[  -3   68   22   -7  -68    9  -52   -6   46   87   63  -11  -55  -98
  152   20   98   41   31 -199   28   -4 -114 -119   -6  -85   49  -72
   20   67   87  -16] -> sov
[  -5   74   33  140  -33 -135    3 -188  -47  -39   33   80   83   85
 -213  103   -4  -89   -1  -69   41   14 -127   32  -62  -37  -48   79
  -60   79   69   45] -> dov
[-145   47  -23 -103  267  248  -43   86   41   36   14 -101   11  -85
   53  -37    3   26  -81  141    3  -98   -5   46 -197 -147  -50   81
  -10   53  -25  -88] -> zage
[  70  111  129  -47  -57   14  -51 -100  166    3   98   23  -48  -67
  203  -16  111  168   72  -85   69  103  -39   47  -32 -110   10 -106
   -9  -17   64  -22] -> rese
[-106 -263   62    9   63  -77  121   38 -103  -92  -40  -29  -38   29
 -362  289 -154 -540   58   62  261  -72  378  107  151  142  -89  113
 -243   76   20  117] -> tamag
[ -23  125  100  -35 -132   -6   -5 -216 -104 -113  117   34  -79   31
  -76  108  -95    1   54 -130  143   39  -58   50 -103  -71   56  122
   20   61 -101  -62] -> debu
[-106   35  -68  159 -208  -30 -183  -86   -7  -50  -39  111  107   89
 -204   99 -108  -30  -73  -17   -2   19   61 -126   46   75  -75  -20
 -130   69   87 -171] -> zage
[-107  -95  -28  -53  -84   52   -2  120  -54   -6  130  -96  -24 -117
  178   -9  160  -46  -82  -36   58  -56  -40  -21    3  -74  -40  -39
  -56  117    7 -188] -> rese
[ -60   63   -4   70  -78  -24   25  -35  -44  -12  -53   79   38  -36
 -102    5   15  -41  -10  -34  131   16  -59  104  -40 -142  -10  118
  -60   56  -27   80] -> sov
[-150  -32   -1  -41   92  164  -41  132   28   69   34  -88  -37 -133
  172   63   63  -50  -49   16   10  -66   45  -19 -134 -100    1   72
   43   95    5 -134] -> sov
[ -11  117  -77  110  -25 -101    2   45  -18  -42    2   66   11  -22
 -199  140  -94  -29  -28 -131  144   23 -111   87   56 -159  -70   16
 -130   -2  -26   30] -> sov
[-122  -48  -74  155 -190 -120  -28  -26  -42  -58  -44   16  -42   -6
 -170  174  -13  -75  -70 -156  128    1  -80  -76  -54  -75 -122  -17
  -19   79  -55  -76] -> Rop
[  65  286  -35   -4  180 -105  117  -34   14   76  125   55  -60  -25
  -57  161  -42   17  129 -109   64   37  -94   48 -206  -67   64   16
 -107  -40  139  118] -> tamag
[  -8   36   50    0   50  -20  -25  -89  -72  -20   42   -9  -83   39
 -147  264 -131 -213   59 -244  159  -72  -82   60  -66 -128    7  140
    4  145  -54  143] -> dov
[  -5    8  101  -41  -40  -84  -10 -121   91   21  120  -73  -39 -134
  300   36  156   30   45 -171   80   88  -92  -68    7  -32   85  -42
   31   10   99    6] -> nus
[-116  -30  -23    0   50  198  -70  172   28   43  -40   -8  -28 -106
   68   49   24   12  -24   68   19  -47   69  -55 -153  -76  -32   46
    7  111   68 -160] -> sov
[   9  104   27   38   11    8  -17  -17   21  -49  -54   75  -59    3
 -101  122   50    8   18  -72   73   -1  -99   75  -41 -121  -40   47
  -77    0 -123  110] -> bafe
[ -24  -24  -46  -83  247   28   64  172   35  -40   70 -115  -38 -103
  147    5  114  -72  -38  -17   18 -121  -27   11  -59  -81   13  100
  -52   12  -28   31] -> bafe
[-169  -14   14  -59  119  192  -74  118  -19   13   22  -79  -24  -60
  145   64    7  -28  -26   76  122  -76  -72   89 -102 -142   16   95
  -50   85  -81  -69] -> Reso
[ -18   53    6   89  -71  -67  -24  -95  -28  -80  -24   10   87   71
 -126  108  -70   13   21  -42  100  -30  -92   16    7  -43  -48   80
  -76   20  -74   12] -> zage
[ -58   71   -5   72  -73 -137  -41  -28   37 -111   38   61  -13  -60
 -104  122   32  -80  -55 -134  113  -42  -49  -20  -59  -86   26   71
  -51   15 -116   30] -> bafe
[ -84   36 -102  108   14  -84  -45   37  -26   69  -55   43  136   19
 -217   19 -142   95  -66   89   56  -37  -29  158  -29 -153 -118  107
  -79   79   65    9] -> sov
[-148  -10   25   75   30  112  -77  121   43  100  -12  -73  -13  -86
  -63   -4   24    1  -91  130   44  -89  -61   76 -195 -130   21   75
  141   -2   -7 -211] -> debu
[-213  -59   71  -42   18  -11  -10   39   69   29   27 -154  -99  -79
  204  199   29  -12  -94   31  190  109   30  -17  -46    7   80   53
  -14  -10  -88 -144] -> nus
[  37   50   42   73   11  -95   49  -32  -73   22   58   49   62   34
 -261  143  -45 -169  -25  -83  125  -18   25   43  -42  -52  -52  153
 -139  112   39   59] -> rese
[  67  158   16   52  -62   34  -86  -54  -80 -103    8   -3  -22  128
 -121   86 -106  -18   88  -34  100  152   15  -37 -111   18 -133  -36
    1    2  138  -22] -> mub
[ -26  -93   94   42 -124  -75  -71  -29   44  -42   86  -36  -37 -116
  121   36  121   24  -44 -175   95   57 -137  -87  -10  -82   86   -6
   18   35   59  -64] -> Reso
[ -73    7   16   27   47  114  -61   46   23    7    5  -46   -3  -47
  119   13   73   -3   18   -2  108  -75 -121   89 -127 -165    9  108
  -19   72  -47  -73] -> tamag
[  42  117   68   61   36  -62  -37 -123   33  -62  -34   50  -15   53
 -194  129 -144   52   39  -65  150  -50 -182  108  -60 -134   -4   84
   12   56 -115   33] -> vobil
[-121   43   69 -104  -68  110 -128  195  -47   33   29  -34   -5  110
  220   46  -48 -163  171  219  176  -45  153   21  108   25   29  -51
  -48    2 -179  -81] -> zage
[-151  271   15  -65  189  -71  195 -331  -76  188  -30   93  -17   35
 -387  129  -37  111  197 -292   48  -24 -160   30 -230  -59  -65 -132
 -194   -6  209  134] -> mub
[ -55 -208   59   43  104  216  222  128  -38  178  -64 -349 -108  -44
  -83  114   35  -13 -158 -124  182   47 -326 -219 -159  134   59   51
   60  -63   77 -160] -> Rop
[  -2   55   91   13  -92 -112  -29  -23   61   67   30  -12  -71  -21
   73  -18   99  101   -3  -56   62   58  -94  -45  -32   -3   64  -89
   33    5  113  -23] -> vobil
[-111   -9   38  -93   67  -14   17   74   -1    6   94 -129  -83  -35
  194   73   -8  -29   61   96   61  -64   23   53 -130   12   50   38
  100   36    0  -88] -> vobil
[  26   69 -118  190 -146 -198   14  106 -117  -83  -24   93    8   -4
 -100  204   41 -107  -81 -131  113  -22 -130  -28  -20 -116   27   74
 -128   69 -162   15] -> tamag
[ -12  -44   78  -15  102  104   16   32   46   80   56 -183    0  -75
   28   92   13   46  -97   34   50  -46  -19  -51 -152   -7  -33   56
   57  125   97 -179] -> mub
[ -57  -76   -4   54 -175  -58  -93  286  -90    2    0   25  -71   99
   67   61  -23 -104  -19   42   78  -77   66 -116  115   52    4  190
  -11   97  -59 -216] -> Reso
[ -86  -53   15  -29  137   66  -38  133  -15  -60  138 -135  -51 -143
   65  180   46 -158   -2  -86  113 -124  -90  -43 -233 -152   28  137
   58  110  -91 -111] -> bafe
[  99   83   38   84 -133  -96   -1   83   27    2  100   52  -46   -9
 -119  140  -36   17   -3  -96  169  114  -35   73   75  -91   -8 -100
 -169  -28  -30  -19] -> Rop
[ 729 -217 -408  -82 -439  148   14 -205 -506 -468    0 -112 -239  258
  244 -153   42  550  204 -344 -771 -511 -255 -617   18  444  -15  321
   53  536   78  -83] -> tamag
[ -29  110   59   94  -26  -99  -83  -30   11  -63    4   63   37   17
 -246   73 -124   -5  -81  -73  167   14 -108   30  -73  -86   -1   35
    8   -4  -43    8] -> vobil
[ -50  529   78   45  171  -42 -242 -533  339   29   11  188  -44   91
 -165  149 -184  330  224  180   88  202 -173  267 -329 -304  -88 -310
   12 -115  -85  199] -> Rop
[   6   63  191 -107  -51  -30   39 -200   39  113  138  -67  -90  -64
  117   41   90  -30  166 -167   67   13  -73  -15  -89    9  170  -44
  102   19   92    9] -> mub
[ -43   72   36   33  -66 -164  -45 -103   92   87   70  -33    3  -16
  114   66   -1   97  -27  -66   48   24  -30  -89   -6  -15   59  -95
   54   16   61 -118] -> debu
[-111  -10  -25  117 -180  -80 -158   42  -55 -141  -99   26  -33  107
  -95   40  -79  -75  -25   70  140  -86 -175    6   19  -12   58   71
  105   18 -213  -45] -> vobil
[ 101   94  123  141  -20   -4   23  175  -64   13   17   94    7   54
 -246   36  116  -89  -52 -151   98  122  -17   53  -16  -72  103  264
 -248  -64   82   44] -> zage
[   2   22  132   13  -76  -10    6   81  128   53  127   88    3 -134
  131  -41  184  129  -30 -220   40   83 -112  -39   39  -27  102   11
  -75  -58  174 -117] -> bafe
[-138  -13   15  -20   58   72  -86    8  112  -18   15 -117  -51  -55
  179   -9   78   16  -12   36    3 -111  -51    0 -100  -41   49   37
  108   27   -9 -163] -> mub
[ -11   47   62   -1 -119  -45  -43 -113   41  -31   37  -16   -3 -101
  175   26  108   92   39 -250  136    9 -209 -105   65  -55   37 -104
  -19    3   -5   36] -> nus
[  38   51   56  -19  -90  -80   -7  -83   81   -3  135   29    5  -62
  229   16   85   96   68 -148   -3   39   -5  -26  -22  -33  -11  -90
    4   71  199  -52] -> dov
[-137  179   47  -11  229  288  -67   30    0   59 -156   10   35    5
 -132   92   11   -3   21  -52  176  -69 -114   93 -138 -157  -74  -94
 -157    9  -32  170] -> mub
[-253   86  239  171  268   -1    3  -93  441 -225 -103  -40  103  -83
  301  -11  276  360 -329 -306  299   50 -430  118  154 -175 -203  149
 -106 -142   64   97] -> vobil
[-133   21  120  -16   72   54  -61   -7  134    0   68  -72   -8 -113
  331    7  210    4  -92 -205  130   -3 -156   33   94 -175   10   -1
  -85   -6  -47   11] -> Reso
[ -68   70  -29   56  -57  -88   -4  -84   -7   27  -25   33  -59   27
 -179  -67   45    6   -4  157   85  153  -49  237   10 -153   30    5
 -148  -43    7   44] -> sov
[ -71   96  -64   99  -26  -79 -137   32   32   18  -87  134  -39   69
 -117  123  -51   -9   17  -74   65  -16   13   96   39 -127  -42    4
 -146   20  -24   59] -> tamag
[ -58   35   -8   42  -22  -84    4  -18   29  -15   17   59  -96   -2
 -205  149  -85  -31  -22  -67   98   42   32   99  -31  -67  -29   25
  -98    0  -11   65] -> Rop
[-145   -7  -91   56  -10   64  -88   89  -16   31   66 -110  -39 -131
   75  160   58 -188 -134   11   68  -31  -48  -89  -26  -37  -79  -39
  -19  119   22 -174] -> nus
[ -30  -88   22  -87 -153  463 -289  452  -58 -253  140 -119 -366   18
  564  -45  350  -13  -62   31   44  -72    7  108  198  -86  -57  193
 -211  243  -46  -39] -> Rop
[-132   94 -114   51  149  -48   34   27   65  105  -44 -293 -106  -23
  158   13  214  -16  -68 -275   98  -77 -344 -123  -28  -40    5 -108
  -14  -61  186  119] -> mub
[ -31   75   -9  105  -82 -201   36  -13 -105   -9   24  -15  -47   69
 -221  210  -99 -160   13 -189  170    6  -86  -35  -63   11   44   76
  -56   29   12  -15] -> vobil
[ -47   66   61   23  -78    9  -52  -67  120   65   18   28  -44  -93
  160  -29  143  159  -41 -202   19   71 -130 -143    2  -70   45  -77
  -10   23  100  -91] -> sov
[  90   61   52  118 -260 -116  -92   80   -5  -36   43  107  -67  -14
 -114  117   95   13 -113 -118  -15   26   11   38   49  -99   -9  107
  -58   29 -163  -67] -> bafe
[ -21   27   54   44  -84  -77  -89  -10   60   74   85   -4   12  -99
  160    8  155   18   20  -87   36   65  -84  -43   50  -38   15 -104
  -15   -4  143  -16] -> nus
[ -11  -30   20   86  -91 -128   26  -59  -17  -71   48  110   94  -11
 -132   48  -58   42  -47  -16   95   19    4  148  141  -57  -58   37
 -133   67  104  -56] -> debu
[  -5  102    7   13 -107  -85  -43 -113  183   96  106  -12    1 -123
  357  -26  147  131  -22  -87    0   49  -75  -73   -7  -34   54 -156
   30   19  143  -81] -> tamag
[-279    5  -69  -49  230  212 -126  127    7   37  -28 -101   18   12
  103    1  -50   46  -43  108   -3 -178  -37   67  -76  -98 -135  -12
   35   17  -10 -155] -> debu
[ -62   14   17  -75   72  129  -39   60   26  -24   37  -36  -33  -81
  174   29    8    2   80  141   48  -11   31   92 -118 -114   91   31
   14   35  -97  -53] -> sov
[-290   57 -286  -63   10  281 -197  162  -45   61 -193  103 -113  181
  -41   43 -234   17    3  -17    3 -215   18 -175  119  135   63  -97
 -261   92  -81 -155] -> Rop
[  24  -17   14   84 -103   55   14  137   23   32  -36   62   74   -2
 -152    0 -133   33  -76  -15  198  -26  -49  139   86  -60   14  115
 -105    8  -34   -1] -> Rop
[-218  257  -50 -121  377  149 -171   -6   72   69  -18   89  -45   38
  374  -13  167  141   -4  -51  -63 -112 -195   48  -71 -305  -70  -21
 -112  103 -173   86] -> tamag
[-227  237  361 -325  544  -20  -94 -321  214  397  241 -222 -132  166
  -54  270 -197  -55  141   37 -171 -209  267  272   92  156 -274   38
  146 -100  168  591] -> zage
[-47 102  43 -16 175  81  27 110   4 107  74 -77 -30 -41  80 113  45 -66
  -9  -6  52 -46 -60  23 -64 -41  14 151 -51   8 -16 -80] -> nus
[-132 -229 -361  387 -419 -265  117 -131 -130 -197  -84 -261   14 -140
 -282  159  178 -253 -309   -5   28  136 -322 -253 -106  111   79 -217
  -46  -78   -6 -293] -> zage
[  46   87   57  -21  -64 -219   40  -90  253  -14  253  -93  -59 -211
  445   81  116  237   37  -64  133  192 -137   48  -72  -50  221 -194
   -8   -8  245 -130] -> vobil
[-160  146  -10   88   32  -96   -5   -8  -24  -37  -36   50   43    5
 -105  145   -9  -59  -45 -140  169   25  -79    8  -33  -30  -13   94
 -138  -71  -41  101] -> nus
